Small tables with named rows and columns. After each table, cells are looked up by row and column.

pire =
         kegenaf   zag   tul
niraz       3.60  2.56  4.71
mabupi      2.59  6.02  3.79
davuban     6.34  5.16  4.80
fuzos       6.46  1.98  3.93
bekid       3.61  4.76  3.88
fepanod     6.21  6.87  3.75
domodo      4.98  2.70  4.57
bapu        3.51  3.91  3.08
suk         4.16  2.07  6.76
megu        8.65  1.87  3.63
lome        8.14  4.37  4.50
pakufa      2.70  4.57  4.83
nogenus     4.09  3.16  4.45
gafomo      2.72  3.63  2.51

bekid, kegenaf: 3.61
niraz, zag: 2.56
niraz, tul: 4.71
megu, zag: 1.87
fuzos, tul: 3.93
davuban, tul: 4.80
bapu, zag: 3.91
nogenus, kegenaf: 4.09

Table daf
|  | tep | gek | nisol | nifurup | bugot |
|---|---|---|---|---|---|
| femo | 514 | 545 | 513 | 524 | 967 |
| bafolu | 509 | 987 | 533 | 515 | 494 |
| mes | 523 | 503 | 534 | 519 | 35 |
| firuk | 536 | 68 | 513 | 522 | 511 |
| pefiz | 503 | 653 | 504 | 538 | 678 |
| dogafug | 507 | 354 | 501 | 533 | 310 |
| pov | 535 | 589 | 531 | 505 | 115 |
| guvu | 531 | 59 | 509 | 524 | 536 |
| punas | 524 | 38 | 507 | 531 | 572 |
| gisazap | 529 | 482 | 532 | 515 | 69 |

nisol of bafolu is 533
bugot of pov is 115
nisol of femo is 513
tep of punas is 524
gek of pefiz is 653
bugot of femo is 967
nifurup of guvu is 524
tep of mes is 523
nifurup of bafolu is 515
gek of punas is 38
gek of gisazap is 482
tep of pefiz is 503

mezi
|  | kur | tubi | mafurep | megipez | kek | magim | zav | palupiv |
|---|---|---|---|---|---|---|---|---|
| vel | 9477 | 8157 | 5378 | 3304 | 2504 | 7685 | 891 | 3982 |
| seke | 8604 | 1827 | 6690 | 8061 | 5250 | 3365 | 5047 | 3205 |
| mam | 2913 | 5296 | 4486 | 4873 | 6183 | 4902 | 6792 | 6415 |
| kadiz | 8313 | 5392 | 5456 | 5186 | 4169 | 5624 | 3596 | 4257 |
| nog | 8131 | 8244 | 5202 | 3145 | 2945 | 7706 | 1577 | 4401 |
| sog | 8479 | 1631 | 6653 | 8187 | 5405 | 3198 | 5323 | 3281 |
| gev | 8345 | 1279 | 6635 | 8434 | 5620 | 2888 | 5681 | 3365 |
| vuv | 9325 | 7753 | 5480 | 3605 | 2712 | 7442 | 1186 | 3922 |

megipez of gev: 8434
kek of vuv: 2712
tubi of mam: 5296
tubi of nog: 8244
kek of seke: 5250
zav of seke: 5047
mafurep of kadiz: 5456
tubi of kadiz: 5392
kek of sog: 5405
palupiv of kadiz: 4257
megipez of kadiz: 5186
tubi of vel: 8157
magim of kadiz: 5624
zav of gev: 5681
palupiv of vuv: 3922
mafurep of nog: 5202
kur of vel: 9477
Which row has the largest kur? vel

fosaf:
|  | lifip | batege | zofid | bufirep | lile |
|---|---|---|---|---|---|
| samima | 4.5 | 4.1 | 4.1 | 4.1 | 4.0 |
| vuvi | 3.8 | 4.2 | 4.2 | 4.2 | 4.2 |
| rut | 4.4 | 4.1 | 4.1 | 4.1 | 4.0 |
| rinarum | 4.5 | 4.0 | 4.1 | 4.1 | 4.0 |
| populu | 3.9 | 4.1 | 4.2 | 4.2 | 4.2 |
| dof | 3.4 | 6.9 | 2.0 | 1.8 | 6.2 |
| kefi | 3.8 | 4.1 | 4.2 | 4.2 | 4.2 |
| samizu | 4.2 | 4.1 | 4.1 | 4.1 | 4.1 |
| voluf | 7.6 | 5.7 | 6.3 | 6.2 | 6.7 |
| zinebar | 4.0 | 4.1 | 4.2 | 4.1 | 4.1 |
| bidon | 4.0 | 4.1 | 4.1 | 4.1 | 4.1 |

lile of zinebar is 4.1
lile of rinarum is 4.0
lifip of samima is 4.5
bufirep of dof is 1.8
zofid of bidon is 4.1
zofid of voluf is 6.3
zofid of rinarum is 4.1
bufirep of rinarum is 4.1
bufirep of populu is 4.2
batege of vuvi is 4.2
lile of vuvi is 4.2

peb.csv
,tigeluk,tapi,zuvin,vafu,dusimuv
tadubo,-0.34,0.09,-0.75,-0.43,-0.16
zizugeb,-0.29,-0.71,0.22,-0.28,-0.46
nifar,0.14,-0.86,-0.57,0.44,0.14
vatomol,-0.62,0.30,-0.73,0.09,-0.66
kul,-0.78,0.02,0.47,-0.85,-0.60
zag,-0.61,-0.13,0.32,-0.62,0.30
gasebu,-0.68,-0.26,-0.60,0.04,-0.04
vud,-0.34,-0.54,0.43,-0.86,0.41
zok,0.08,-0.39,-0.72,-0.64,-0.35
bib,-0.13,0.24,-0.56,0.07,-0.52
lumetu,0.41,-0.66,0.51,-0.51,0.21
zis,-0.23,-0.70,0.40,-0.73,-0.80
nipeka,0.29,0.27,-0.29,-0.81,-0.12
duzimev,0.38,0.36,-0.61,-0.56,0.43

What is the vafu of lumetu in peb? -0.51
What is the zuvin of nifar in peb? -0.57
What is the tapi of tadubo in peb? 0.09
What is the zuvin of vud in peb? 0.43
What is the dusimuv of vud in peb? 0.41
What is the tigeluk of zok in peb? 0.08
What is the tigeluk of tadubo in peb? -0.34
What is the zuvin of bib in peb? -0.56
What is the vafu of vud in peb? -0.86
What is the zuvin of zis in peb? 0.40

goniful.tsv
	dabun	pezi	nebemur	pid
fasugi	-85	6	-132	-120
kezoko	-150	-64	-34	-34
lut	211	-32	-43	-193
loke	45	-51	-94	-135
gube	-632	93	341	614
kinali	991	420	-692	-772
fik	-575	-194	117	252

fasugi, nebemur -> -132
loke, pid -> -135
fik, dabun -> -575
kezoko, dabun -> -150
lut, nebemur -> -43
gube, pid -> 614
kinali, pezi -> 420
kinali, dabun -> 991
gube, pezi -> 93

sosizes:
|  | pinob | nofileg | gis | vut | zuvesut | pof | mepo | moto | dorovo | kubip |
|---|---|---|---|---|---|---|---|---|---|---|
| vop | 21 | 17 | 13 | 20 | 48 | 59 | 26 | 17 | 21 | 21 |
| zes | 30 | 18 | 5 | 18 | 27 | 37 | 13 | 16 | 16 | 10 |
| libud | 19 | 17 | 15 | 20 | 17 | 21 | 22 | 18 | 17 | 18 |
| moluvob | 24 | 19 | 13 | 18 | 24 | 24 | 17 | 17 | 18 | 15 |
| keruluz | 19 | 18 | 16 | 19 | 17 | 20 | 20 | 18 | 18 | 18 |
| tisapi | 26 | 18 | 8 | 18 | 23 | 31 | 16 | 17 | 16 | 12 |
| sogu | 25 | 18 | 7 | 19 | 24 | 33 | 17 | 17 | 16 | 13 |
| ker | 17 | 19 | 21 | 19 | 17 | 15 | 19 | 18 | 18 | 19 |
| dokos | 36 | 18 | -3 | 18 | 50 | 65 | 12 | 15 | 18 | 7 |
| tezola | 18 | 15 | 2 | 16 | 36 | 56 | 17 | 19 | 18 | 13 |
| vis | -7 | 14 | 45 | 26 | -50 | -77 | 33 | 29 | 24 | 34 |
| lop | 6 | 25 | 33 | 11 | -11 | -22 | 19 | 14 | 12 | 25 |
| novaras | 19 | 17 | 13 | 19 | 17 | 23 | 21 | 18 | 17 | 17 |

ker, mepo => 19
sogu, nofileg => 18
lop, kubip => 25
novaras, kubip => 17
lop, dorovo => 12
novaras, mepo => 21
tezola, kubip => 13
moluvob, pinob => 24
sogu, moto => 17
vis, pof => -77
vop, vut => 20
vis, pinob => -7
ker, kubip => 19
keruluz, kubip => 18
moluvob, gis => 13
lop, gis => 33
dokos, gis => -3

